Here is a tiny trained network, its code and every weight. The questions are about switching its units off for an input and a class, where a switched-off unit gives its printed mean instead of its output.

import numpy as np


def w(rows, s, z=0):
    codes = np.array(rows[::2]) - 128.0
    scale = np.full(codes.shape[1], s)
    scale[-1] = z or s
    return codes * scale


def f(y):
    return y / 2 * (1 + np.tanh(0.7978845608 * (y + 0.044715 * y**3)))


def log_softmax(a):
    a = a - a.max(-1, keepdims=True)
    return a - np.log(np.exp(a).sum(-1, keepdims=True))


def net(x, mask):
    res = np.array(x, float).reshape(1, 3) / 4 @ E
    y = f(res @ A[0][:, :-1].T + A[0][:, -1])
    res = res + np.where(mask, y, B[0][:, -1]) @ B[0][:, :-1]
    return log_softmax(res[-1] @ U[:, :-1].T + U[:, -1])


A, B = {}, {}
E = w([
[116,3,184,152,176,163,115],'x0',
[89,128,63,84,180,60,89],'x1',
[150,162,164,105,165,68,59],'x2',
],0.014)
A[0] = w([
[121,191,71,60,130,86,48,255],'N0',
[158,221,83,111,100,141,153,188],'N1',
[134,94,159,189,81,215,125,152],'N2',
[224,213,156,132,29,130,145,170],'N3',
[196,143,165,76,188,94,44,204],'N4',
[82,154,131,53,140,38,91,129],'N5',
[87,18,185,142,173,163,116,221],'N6',
[149,78,150,209,96,254,205,177],'N7',
[149,106,139,158,110,170,144,137],'N8',
[166,221,86,144,56,183,201,119],'N9',
[124,67,101,182,30,186,183,178],'N10',
[151,79,168,133,198,134,20,178],'N11',
[83,105,104,83,203,102,83,132],'N12',
[56,139,103,105,143,73,76,193],'N13',
[128,122,94,141,183,118,77,164],'N14',
[121,118,74,79,104,103,136,119],'N15',
],0.0092,0.006)
B[0] = w([
[100,139,79,126,137,40,152,248],'N0',
[183,95,124,83,101,64,129,213],'N1',
[88,113,132,190,107,176,110,195],'N2',
[203,87,145,163,78,129,119,208],'N3',
[129,156,113,105,99,53,107,211],'N4',
[71,163,109,95,119,78,110,205],'N5',
[175,53,159,173,122,150,153,246],'N6',
[60,141,68,166,116,250,128,238],'N7',
[125,127,130,145,142,160,126,160],'N8',
[166,118,146,105,106,136,141,210],'N9',
[119,137,85,128,141,160,151,208],'N10',
[160,91,148,121,81,110,108,212],'N11',
[137,75,160,101,176,123,136,193],'N12',
[123,162,132,71,142,39,117,202],'N13',
[136,124,154,121,144,94,121,170],'N14',
[113,149,104,86,156,111,120,156],'N15',
],0.011,0.015)
U = w([
[248,75,175,149,131,58,186,249],'0',
[98,176,171,105,158,160,99,6],'1',
[123,203,95,144,77,54,95,69],'2',
[107,158,50,90,125,185,168,143],'3',
[2,167,117,44,242,56,117,137],'4',
[59,116,123,232,158,204,180,83],'5',
[108,151,182,125,152,144,128,31],'6',
[175,98,173,160,66,188,105,227],'7',
],0.0078,0.0025)

Each question gives the input, the list of numbers given to net, and the class t.
The units are the neurons (one row each of A and B). Each row of codes is followed by its name. A weight is (code - 128) times the scale printed after its matrix; where a second scale follows, it is the last column's (A, B and U).
mask holds one flag per neuron, in row order. A switched-off neuron (its flag False) gives its mean, the last column of its row in B, instead of its output. The means were averaged over made-up inputs and are rounded, as every weight is.
A unit's drop is (log p(t) with every unit on - log p(t) with that unit switched off) / (log p(t) with every unit on - log p(t) with every unit switched off).
The circuit of an input: a set's keep is (log p(t) with only the set's units on - log p(t) with every unit switched off) / (log p(t) with every unit on - log p(t) with every unit switched off). Starting from the 12 units with the biggest drops (on a tie, the unit counted first), units are removed one at a time, each time the one whose removal leaves the highest keep (on an exact tie, the one counted first), for as long as the keep stays at least 0.8.
units of the circuit, in order: the units of the circuit, biggest drop first
unit that matters most: the unit with the biggest drop
k most important neurons: the k neurons with the biggest drops, biggest first
drop when u is switched off: that unit's drop, to one decimal
input [-7,-5,-8], class 7: 3 most important neurons => N3, N9, N1
input [-3,-6,-5], class 5: units of the circuit, in order => N7
input [-5,2,-7], class 0: 4 most important neurons => N1, N7, N9, N5
input [2,3,2], class 4: 2 most important neurons => N3, N1
input [-4,-2,-3], class 7: units of the circuit, in order => N0, N13
input [4,4,-4], class 5: units of the circuit, in order => N1, N4
input [8,2,0], class 7: units of the circuit, in order => N0, N1
input [-2,-8,1], class 7: 2 most important neurons => N3, N9
input [1,3,-1], class 4: 4 most important neurons => N3, N6, N1, N9
input [1,-7,4], class 7: 2 most important neurons => N3, N0
input [1,0,4], class 4: 2 most important neurons => N3, N6
input [-8,1,-8], class 0: 3 most important neurons => N1, N3, N9
input [-7,0,-7], class 0: 2 most important neurons => N1, N3
input [2,2,2], class 4: 3 most important neurons => N3, N1, N9
input [-8,0,-1], class 0: unit that matters most => N3
input [-7,-7,-6], class 7: 2 most important neurons => N3, N9
input [-4,-8,0], class 7: drop when N3 is switched off => 0.2
input [-2,-5,-5], class 5: drop when N7 is switched off => 0.5
input [7,-4,4], class 7: drop when N11 is switched off => 0.6
input [-7,-6,1], class 0: unit that matters most => N1
input [8,-4,7], class 7: drop when N0 is switched off => 0.3
